Here is a tiny trained network, its code and every weight. The questions are about switching its units off for an input and a class, where a switched-off unit gives its printed mean instead of its output.

import numpy as np


def w(rows, s, z=0):
    codes = np.array(rows[::2]) - 128.0
    scale = np.full(codes.shape[1], s)
    scale[-1] = z or s
    return codes * scale


def f(y):
    return np.maximum(y, 0)


def log_softmax(a):
    a = a - a.max(-1, keepdims=True)
    return a - np.log(np.exp(a).sum(-1, keepdims=True))


def net(x, mask):
    res = np.array(x, float).reshape(1, 2) / 4 @ E
    y = f(res @ A[0][:, :-1].T + A[0][:, -1])
    res = res + np.where(mask, y, B[0][:, -1]) @ B[0][:, :-1]
    return log_softmax(res[-1] @ U[:, :-1].T + U[:, -1])


A, B = {}, {}
E = w([
[70,226,155,102,92,78,174,125,193,161],'x0',
[142,30,138,106,9,171,182,137,104,139],'x1',
],0.012)
A[0] = w([
[103,151,149,107,178,157,142,133,119,115,240],'N0',
[1,244,236,25,89,33,205,144,203,191,171],'N1',
[134,49,171,58,48,224,212,119,93,158,140],'N2',
[32,215,189,59,77,49,195,128,215,218,26],'N3',
[139,189,105,179,212,94,107,116,131,108,129],'N4',
[89,121,119,120,128,166,138,133,146,128,237],'N5',
[133,93,150,150,89,167,165,150,131,160,29],'N6',
[103,223,123,164,227,47,98,111,167,133,35],'N7',
[159,212,62,190,192,75,60,142,116,41,18],'N8',
[76,174,186,50,122,82,196,136,180,207,35],'N9',
[149,183,114,151,144,92,86,116,151,119,234],'N10',
[146,90,137,119,59,157,179,121,105,136,203],'N11',
[211,52,66,212,164,205,66,122,24,76,62],'N12',
[132,118,109,145,124,129,127,124,115,119,240],'N13',
[123,174,92,177,200,82,87,132,169,127,206],'N14',
[83,84,173,59,50,168,203,133,122,181,11],'N15',
[208,49,83,215,154,191,57,121,49,61,59],'N16',
[176,61,43,159,220,154,69,156,92,61,30],'N17',
[120,193,131,159,198,109,58,106,98,76,22],'N18',
[172,77,72,160,126,174,108,98,87,89,25],'N19',
[168,43,132,78,52,201,196,122,107,113,15],'N20',
[110,89,160,87,62,131,152,148,100,136,175],'N21',
[174,37,115,201,153,192,62,165,63,75,236],'N22',
],0.0099,0.011)
B[0] = w([
[154,169,175,79,188,196,82,67,166,110,174],'N0',
[66,198,78,166,135,116,146,51,176,53,255],'N1',
[202,90,168,153,124,131,78,150,133,183,205],'N2',
[26,199,35,191,67,44,210,139,96,74,205],'N3',
[174,96,170,130,117,106,125,152,99,149,171],'N4',
[153,176,174,74,205,204,52,40,188,82,176],'N5',
[129,87,113,206,55,51,154,198,84,189,141],'N6',
[175,52,173,213,32,85,120,202,97,215,178],'N7',
[175,35,148,196,19,74,170,225,16,208,158],'N8',
[78,177,81,187,69,44,197,137,94,94,173],'N9',
[172,114,212,80,162,178,65,94,170,155,182],'N10',
[214,110,179,127,170,155,84,88,173,153,190],'N11',
[55,174,57,188,80,93,198,120,128,79,180],'N12',
[148,187,168,99,181,179,78,53,163,94,173],'N13',
[204,108,185,126,118,151,85,119,136,149,188],'N14',
[172,55,155,218,7,35,145,217,41,223,167],'N15',
[51,180,74,203,106,65,184,130,146,99,176],'N16',
[59,152,52,223,29,20,198,152,102,133,160],'N17',
[167,76,158,200,12,57,144,196,91,204,151],'N18',
[63,137,70,175,77,62,191,157,115,120,147],'N19',
[165,46,175,220,19,33,169,224,41,218,172],'N20',
[162,110,164,147,136,120,87,116,153,167,179],'N21',
[98,203,87,114,170,145,125,50,197,74,204],'N22',
],0.012,0.026)
U = w([
[43,173,57,141,97,105,176,132,127,82,66],'0',
[204,54,183,142,81,111,131,189,114,207,47],'1',
[168,166,168,85,208,212,74,65,157,75,230],'2',
[97,150,119,6,221,54,23,125,22,120,2],'3',
[205,216,22,26,243,219,223,212,25,31,2],'4',
],0.018,0.014)

Each question gives the input, the list of numbers given to net, and the class t.
The units are the neurons (one row each of A and B). Each row of codes is followed by its name. A weight is (code - 128) times the scale printed after its matrix; where a second scale follows, it is the last column's (A, B and U).
mask holds one flag per neuron, in row order. A switched-off neuron (its flag False) gives its mean, the last column of its row in B, instead of its output. The means were averaged over made-up inputs and are rounded, as every weight is.
A unit's drop is (log p(t) with every unit on - log p(t) with that unit switched off) / (log p(t) with every unit on - log p(t) with every unit switched off).
The circuit of an input: a set's keep is (log p(t) with only the set's units on - log p(t) with every unit switched off) / (log p(t) with every unit on - log p(t) with every unit switched off). Starting from the 12 units with the biggest drops (on a tie, the unit counted first), units are removed one at a time, each time the one whose removal leaves the highest keep (on an exact tie, the one counted first), for as long as the keep stays at least 0.8.
units of the circuit, in order: the units of the circuit, biggest drop first
most important unit: the unit with the biggest drop
k most important neurons: the k neurons with the biggest drops, biggest first
drop of u: that unit's drop, to one decimal
input [-3,3], class 2: units of the circuit, in order	[N3; N22]
input [7,-8], class 1: most important unit	N7
input [-5,5], class 0: 2 most important neurons	[N22; N12]
input [-3,4], class 1: 4 most important neurons	[N1; N20; N3; N2]
input [3,-4], class 1: 2 most important neurons	[N7; N22]
input [-2,-4], class 1: 2 most important neurons	[N1; N8]
input [-6,6], class 0: 3 most important neurons	[N22; N12; N16]
input [-3,2], class 2: 2 most important neurons	[N3; N9]
input [-8,7], class 0: 2 most important neurons	[N12; N22]
input [3,4], class 1: 2 most important neurons	[N22; N15]
input [0,3], class 2: 2 most important neurons	[N7; N8]
input [-3,0], class 2: drop of N3	0.5
input [0,-3], class 2: drop of N20	0.2
input [2,-3], class 2: drop of N20	0.1
input [1,3], class 2: most important neuron	[N7]
